Here is a tiny trained network, its code and every weight. The questions are about switching its units off for an input and a class, where a switched-off unit gives its printed mean instead of its output.

import numpy as np


def w(rows, s, z=0):
    codes = np.array(rows[::2]) - 128.0
    scale = np.full(codes.shape[1], s)
    scale[-1] = z or s
    return codes * scale


def norm(h):
    return h / np.sqrt((h * h).mean(-1, keepdims=True) + 1e-5)


def f(y):
    return y / 2 * (1 + np.tanh(0.7978845608 * (y + 0.044715 * y**3)))


def log_softmax(a):
    a = a - a.max(-1, keepdims=True)
    return a - np.log(np.exp(a).sum(-1, keepdims=True))


def net(x, mask):
    res = np.array(x, float).reshape(1, 3) / 4 @ E
    u = 0
    for l in range(4):
        y = f(norm(res) @ A[l][:, :-1].T + A[l][:, -1])
        res = res + np.where(mask[u : u + 4], y, B[l][:, -1]) @ B[l][:, :-1]
        u += 4
    return log_softmax(norm(res)[-1] @ U[:, :-1].T + U[:, -1])


A, B = {}, {}
E = w([
[59,63,34,79,232,187],'x0',
[97,190,156,85,153,60],'x1',
[106,139,162,101,153,254],'x2',
],0.007)
A[0] = w([
[88,57,8,129,188,94,118],'0.n0',
[92,160,102,111,130,52,235],'0.n1',
[103,77,72,168,97,149,135],'0.n2',
[117,131,124,63,197,121,255],'0.n3',
],0.012,0.0065)
B[0] = w([
[183,70,217,35,133,83,254],'0.n0',
[128,180,169,35,103,129,225],'0.n1',
[218,144,49,139,185,162,179],'0.n2',
[79,168,49,37,255,88,232],'0.n3',
],0.0091)
A[1] = w([
[36,109,159,62,159,79,5],'1.n0',
[90,122,83,250,116,146,20],'1.n1',
[181,106,62,151,147,126,138],'1.n2',
[191,155,97,212,63,164,20],'1.n3',
],0.011,0.0028)
B[1] = w([
[154,203,125,115,151,114,254],'1.n0',
[183,174,108,4,88,157,135],'1.n1',
[107,118,30,123,112,179,171],'1.n2',
[79,164,67,53,115,195,211],'1.n3',
],0.014,0.0055)
A[2] = w([
[162,228,191,104,144,152,98],'2.n0',
[196,119,2,167,173,161,253],'2.n1',
[178,58,87,126,205,227,104],'2.n2',
[84,223,171,147,95,97,90],'2.n3',
],0.0085,0.0044)
B[2] = w([
[168,70,79,150,93,61,240],'2.n0',
[111,115,222,127,57,89,254],'2.n1',
[137,44,198,173,71,50,213],'2.n2',
[121,10,157,113,134,84,191],'2.n3',
],0.011,0.0056)
A[3] = w([
[122,92,174,152,169,175,19],'3.n0',
[19,166,136,63,246,113,196],'3.n1',
[172,75,83,141,122,26,254],'3.n2',
[83,165,147,79,205,158,71],'3.n3',
],0.012,0.0049)
B[3] = w([
[184,71,167,125,160,75,120],'3.n0',
[233,202,34,174,129,107,235],'3.n1',
[106,4,176,143,123,190,252],'3.n2',
[118,131,72,181,134,71,168],'3.n3',
],0.012)
U = w([
[105,184,158,227,189,183,41],'0',
[226,124,61,55,206,54,104],'1',
[113,8,197,180,101,123,224],'2',
[60,189,120,29,54,238,169],'3',
[151,182,75,222,173,120,57],'4',
[70,212,203,250,177,201,2],'5',
],0.016,0.0098)

Each question gives the input, the list of numbers given to net, and the class t.
The units are the neurons (one row each of A and B). Each row of codes is followed by its name. A weight is (code - 128) times the scale printed after its matrix; where a second scale follows, it is the last column's (A, B and U).
mask holds one flag per neuron, layer by layer. A switched-off neuron (its flag False) gives its mean, the last column of its row in B, instead of its output. The means were averaged over made-up inputs and are rounded, as every weight is.
A unit's drop is (log p(t) with every unit on - log p(t) with that unit switched off) / (log p(t) with every unit on - log p(t) with every unit switched off).
The circuit of an input: a set's keep is (log p(t) with only the set's units on - log p(t) with every unit switched off) / (log p(t) with every unit on - log p(t) with every unit switched off). Starting from the 12 units with the biggest drops (on a tie, the unit counted first), units are removed one at a time, each time the one whose removal leaves the highest keep (on an exact tie, the one counted first), for as long as the keep stays at least 0.8.
units of the circuit, in order: the units of the circuit, biggest drop first
unit that matters most: the unit with the biggest drop
top k neurons: the k neurons with the biggest drops, biggest first
top k neurons in layer l: the k neurons of layer l with the biggest drops, biggest first
drop when u is switched off: that unit's drop, to one decimal
input [-7,-4,-4], class 2: unit that matters most : 0.n2
input [-2,-1,4], class 3: top 2 neurons in layer 0 : 0.n3, 0.n1
input [-3,5,0], class 2: top 3 neurons : 2.n0, 0.n3, 1.n3
input [-7,-2,6], class 3: units of the circuit, in order : 0.n3, 1.n3, 0.n0
input [-4,-3,-1], class 3: units of the circuit, in order : 0.n0, 1.n3, 0.n3
input [-2,-5,-4], class 3: top 3 neurons : 0.n0, 0.n3, 1.n3
input [0,-6,5], class 3: top 3 neurons : 0.n0, 0.n3, 0.n1
input [-3,-5,-4], class 3: units of the circuit, in order : 0.n0, 0.n3, 1.n3
input [-6,-4,1], class 3: top 2 neurons : 0.n0, 1.n3
input [-6,-7,-6], class 3: top 2 neurons : 0.n0, 1.n3
input [-2,-6,3], class 3: top 3 neurons : 0.n0, 0.n3, 1.n3
input [7,-6,-6], class 2: top 2 neurons : 0.n2, 2.n2
input [1,3,7], class 4: top 2 neurons in layer 0 : 0.n0, 0.n1
input [-4,4,-7], class 2: unit that matters most : 0.n3
input [-2,-8,7], class 3: top 3 neurons : 0.n0, 0.n3, 1.n3
input [-5,8,0], class 2: top 2 neurons : 2.n0, 0.n3
input [-1,-2,4], class 2: drop when 2.n2 is switched off : 0.1
input [-1,1,-2], class 2: drop when 0.n3 is switched off : 1.4
input [-2,-3,-1], class 3: drop when 0.n3 is switched off : 1.0
input [-8,-8,3], class 3: drop when 3.n1 is switched off : 0.0
